Below is a small trained network, with its code and all its weights. Each question gives an input and a class and asks what happens when units are switched off, that is, made to give their printed mean instead of their output.

import numpy as np


def w(rows, s, z=0):
    codes = np.array(rows[::2]) - 128.0
    scale = np.full(codes.shape[1], s)
    scale[-1] = z or s
    return codes * scale


def f(y):
    return y / 2 * (1 + np.tanh(0.7978845608 * (y + 0.044715 * y**3)))


def log_softmax(a):
    a = a - a.max(-1, keepdims=True)
    return a - np.log(np.exp(a).sum(-1, keepdims=True))


def net(x, mask):
    res = np.array(x, float).reshape(1, 7) / 4 @ E
    y = f(res @ A[0][:, :-1].T + A[0][:, -1])
    res = res + np.where(mask, y, B[0][:, -1]) @ B[0][:, :-1]
    return log_softmax(res[-1] @ U[:, :-1].T + U[:, -1])


A, B = {}, {}
E = w([
[132,133,121,147,108,116,141],'x0',
[137,122,122,131,130,153,128],'x1',
[253,217,117,204,201,49,124],'x2',
[103,40,202,248,223,101,12],'x3',
[131,140,121,129,141,141,111],'x4',
[64,119,208,44,57,234,182],'x5',
[118,128,119,130,126,109,129],'x6',
],0.0056)
A[0] = w([
[102,145,154,62,77,158,183,59],'neuron 1',
[211,205,17,69,78,96,183,65],'neuron 2',
[154,161,167,193,218,96,39,66],'neuron 3',
[181,190,1,85,117,79,198,252],'neuron 4',
[65,78,127,198,110,169,76,126],'neuron 5',
[189,121,81,206,185,65,94,16],'neuron 6',
[158,151,114,147,173,115,102,50],'neuron 7',
[221,239,82,106,148,135,203,97],'neuron 8',
[122,132,122,49,89,162,192,56],'neuron 9',
],0.0061,0.0037)
B[0] = w([
[163,198,14,142,5,207,217,192],'neuron 1',
[142,78,157,103,174,77,50,199],'neuron 2',
[254,199,97,243,128,135,179,216],'neuron 3',
[28,55,195,54,166,148,88,255],'neuron 4',
[135,39,158,104,192,74,56,172],'neuron 5',
[186,212,56,233,39,221,235,203],'neuron 6',
[62,72,52,165,137,165,121,138],'neuron 7',
[126,37,164,102,198,59,23,192],'neuron 8',
[123,194,33,164,7,217,227,189],'neuron 9',
],0.0056,0.005)
U = w([
[49,44,170,40,125,165,90,233],'0',
[191,74,192,181,231,27,3,142],'1',
[197,210,27,200,44,201,220,2],'2',
],0.0058,0.0046)

Each question gives the input, the list of numbers given to net, and the class t.
The units are the neurons (one row each of A and B). Each row of codes is followed by its name. A weight is (code - 128) times the scale printed after its matrix; where a second scale follows, it is the last column's (A, B and U).
mask holds one flag per neuron, in row order. A switched-off neuron (its flag False) gives its mean, the last column of its row in B, instead of its output. The means were averaged over made-up inputs and are rounded, as every weight is.
A unit's drop is (log p(t) with every unit on - log p(t) with that unit switched off) / (log p(t) with every unit on - log p(t) with every unit switched off).
The circuit of an input: a set's keep is (log p(t) with only the set's units on - log p(t) with every unit switched off) / (log p(t) with every unit on - log p(t) with every unit switched off). Starting from all 9 units, units are removed one at a time, each time the one whose removal leaves the highest keep (on an exact tie, the one counted first), for as long as the keep stays at least 0.8.
units of the circuit, in order: the units of the circuit, biggest drop first
top k neurons: the k neurons with the biggest drops, biggest first
drop of u: that unit's drop, to one decimal
input [4,5,-1,-4,-2,-7,6], class 0: top 2 neurons	[neuron 4; neuron 3]
input [1,2,-4,-5,4,-8,6], class 0: top neuron	[neuron 4]
input [-4,3,-2,-4,-8,8,1], class 2: top 2 neurons	[neuron 1; neuron 9]
input [8,6,-2,-3,2,-2,3], class 0: top 3 neurons	[neuron 3; neuron 4; neuron 6]
input [1,6,2,1,-1,-8,-1], class 2: top 2 neurons	[neuron 6; neuron 3]
input [-2,-1,6,6,-8,-1,6], class 2: units of the circuit, in order	[neuron 6; neuron 3]
input [1,4,-7,-7,-5,4,6], class 2: top 2 neurons	[neuron 1; neuron 9]
input [-4,0,5,2,7,-3,-2], class 2: top 2 neurons	[neuron 6; neuron 3]
input [-8,7,4,-8,-6,4,-2], class 0: top 2 neurons	[neuron 4; neuron 8]
input [-8,3,6,-5,3,3,-1], class 0: top 2 neurons	[neuron 4; neuron 3]
input [1,-5,6,-7,-7,6,-8], class 0: top 2 neurons	[neuron 4; neuron 8]
input [-1,3,-8,-1,-1,4,-5], class 2: top 3 neurons	[neuron 1; neuron 9; neuron 4]
input [-2,-7,7,-4,-8,6,-2], class 0: drop of neuron 4	0.1
input [-3,5,2,-8,-8,-3,-2], class 1: drop of neuron 4	-0.4
input [7,-6,6,6,6,-1,2], class 2: units of the circuit, in order	[neuron 6]
input [-3,-4,3,2,-3,-6,8], class 2: drop of neuron 6	0.8
